Here is a tiny trained network, its code and every weight. The questions are about switching its units off for an input and a class, where a switched-off unit gives its printed mean instead of its output.

import numpy as np


def w(rows, s, z=0):
    codes = np.array(rows[::2]) - 128.0
    scale = np.full(codes.shape[1], s)
    scale[-1] = z or s
    return codes * scale


def norm(h):
    return h / np.sqrt((h * h).mean(-1, keepdims=True) + 1e-5)


def f(y):
    return np.maximum(y, 0)


def log_softmax(a):
    a = a - a.max(-1, keepdims=True)
    return a - np.log(np.exp(a).sum(-1, keepdims=True))


def net(x, mask):
    res = np.array(x, float).reshape(1, 2) / 4 @ E
    u = 0
    for l in range(3):
        y = f(norm(res) @ A[l][:, :-1].T + A[l][:, -1])
        res = res + np.where(mask[u : u + 12], y, B[l][:, -1]) @ B[l][:, :-1]
        u += 12
    return log_softmax(norm(res)[-1] @ U[:, :-1].T + U[:, -1])


A, B = {}, {}
E = w([
[252,78,230,250],'x0',
[245,47,79,44],'x1',
],0.003)
A[0] = w([
[162,91,106,141,153],'L0N0',
[101,188,134,172,127],'L0N1',
[89,213,84,119,139],'L0N2',
[158,165,71,248,122],'L0N3',
[145,137,118,137,66],'L0N4',
[138,134,175,95,58],'L0N5',
[135,14,123,168,89],'L0N6',
[103,76,108,13,138],'L0N7',
[149,157,195,176,177],'L0N8',
[150,71,79,140,8],'L0N9',
[62,197,116,165,186],'L0N10',
[183,2,154,125,41],'L0N11',
],0.0047,0.0016)
B[0] = w([
[130,97,137,207,179],'L0N0',
[142,65,65,118,192],'L0N1',
[236,201,94,150,220],'L0N2',
[175,160,176,92,193],'L0N3',
[149,120,79,132,128],'L0N4',
[130,101,106,187,128],'L0N5',
[142,182,133,149,182],'L0N6',
[156,148,110,152,254],'L0N7',
[158,225,128,10,223],'L0N8',
[120,122,4,83,148],'L0N9',
[166,70,131,100,236],'L0N10',
[63,158,62,94,214],'L0N11',
],0.0032,0.0029)
A[1] = w([
[78,93,116,168,46],'L1N0',
[127,93,91,117,175],'L1N1',
[175,146,169,97,68],'L1N2',
[107,1,124,94,30],'L1N3',
[96,96,133,117,42],'L1N4',
[124,188,98,174,105],'L1N5',
[118,142,59,105,81],'L1N6',
[71,152,215,138,223],'L1N7',
[58,139,175,143,88],'L1N8',
[40,110,142,186,141],'L1N9',
[143,57,208,204,99],'L1N10',
[112,177,155,210,255],'L1N11',
],0.0074,0.0016)
B[1] = w([
[126,115,119,158,130],'L1N0',
[109,122,252,163,200],'L1N1',
[115,150,169,197,192],'L1N2',
[97,69,63,149,158],'L1N3',
[112,140,76,155,128],'L1N4',
[191,70,154,110,194],'L1N5',
[127,156,191,202,254],'L1N6',
[70,83,69,115,212],'L1N7',
[9,32,131,91,161],'L1N8',
[121,26,52,118,157],'L1N9',
[246,229,165,72,204],'L1N10',
[186,48,53,106,238],'L1N11',
],0.0041,0.0034)
A[2] = w([
[143,2,86,118,2],'L2N0',
[51,190,76,116,63],'L2N1',
[130,130,100,152,1],'L2N2',
[183,136,111,98,87],'L2N3',
[153,153,164,161,241],'L2N4',
[129,156,115,68,49],'L2N5',
[69,169,102,84,161],'L2N6',
[76,74,136,143,51],'L2N7',
[92,179,116,130,98],'L2N8',
[156,112,166,162,156],'L2N9',
[102,108,113,68,160],'L2N10',
[131,38,118,120,23],'L2N11',
],0.0083,0.00098)
B[2] = w([
[96,36,60,160,254],'L2N0',
[253,156,182,111,210],'L2N1',
[110,125,131,143,130],'L2N2',
[79,68,145,152,226],'L2N3',
[69,147,79,128,228],'L2N4',
[158,181,134,163,171],'L2N5',
[196,128,171,195,204],'L2N6',
[121,73,111,117,154],'L2N7',
[161,108,94,140,170],'L2N8',
[78,191,105,96,218],'L2N9',
[123,187,177,142,191],'L2N10',
[134,35,80,204,201],'L2N11',
],0.0049,0.0041)
U = w([
[232,199,158,167,217],'0',
[127,5,72,173,213],'1',
[53,211,99,148,215],'2',
[104,118,160,120,28],'3',
[102,120,136,86,43],'4',
[105,113,175,95,3],'5',
[105,111,175,84,2],'6',
[107,117,166,127,15],'7',
],0.015,0.0052)

Each question gives the input, the list of numbers given to net, and the class t.
The units are the neurons (one row each of A and B). Each row of codes is followed by its name. A weight is (code - 128) times the scale printed after its matrix; where a second scale follows, it is the last column's (A, B and U).
mask holds one flag per neuron, layer by layer. A switched-off neuron (its flag False) gives its mean, the last column of its row in B, instead of its output. The means were averaged over made-up inputs and are rounded, as every weight is.
A unit's drop is (log p(t) with every unit on - log p(t) with that unit switched off) / (log p(t) with every unit on - log p(t) with every unit switched off).
The circuit of an input: a set's keep is (log p(t) with only the set's units on - log p(t) with every unit switched off) / (log p(t) with every unit on - log p(t) with every unit switched off). Starting from the 12 units with the biggest drops (on a tie, the unit counted first), units are removed one at a time, each time the one whose removal leaves the highest keep (on an exact tie, the one counted first), for as long as the keep stays at least 0.8.
circuit, biggest first: the units of the circuit, biggest drop first
unit that matters most: the unit with the biggest drop
top k neurons: the k neurons with the biggest drops, biggest first
top k neurons in layer l: the k neurons of layer l with the biggest drops, biggest first
drop of u: that unit's drop, to one decimal
input [1,0], class 2: unit that matters most -> L0N8
input [6,-7], class 1: circuit, biggest first -> [L1N11, L1N7]
input [-7,7], class 0: top 2 neurons in layer 1 -> [L1N11, L1N5]
input [-7,-7], class 0: top 3 neurons -> [L0N2, L2N1, L2N6]
input [-5,5], class 0: top 3 neurons -> [L1N11, L0N10, L1N5]
input [2,-3], class 2: top 2 neurons in layer 1 -> [L1N2, L1N9]
input [-1,-1], class 2: top 2 neurons -> [L0N2, L1N11]
input [4,4], class 0: top 2 neurons in layer 2 -> [L2N0, L2N11]
input [-6,-6], class 0: top 3 neurons -> [L0N2, L2N1, L0N0]
input [-2,-4], class 1: top 2 neurons -> [L0N8, L1N5]
input [-4,-5], class 1: top 2 neurons -> [L0N8, L1N9]
input [-3,1], class 2: top 2 neurons -> [L0N8, L1N6]
input [-2,-2], class 2: drop of L2N1 -> 0.1
input [-1,1], class 2: unit that matters most -> L1N11
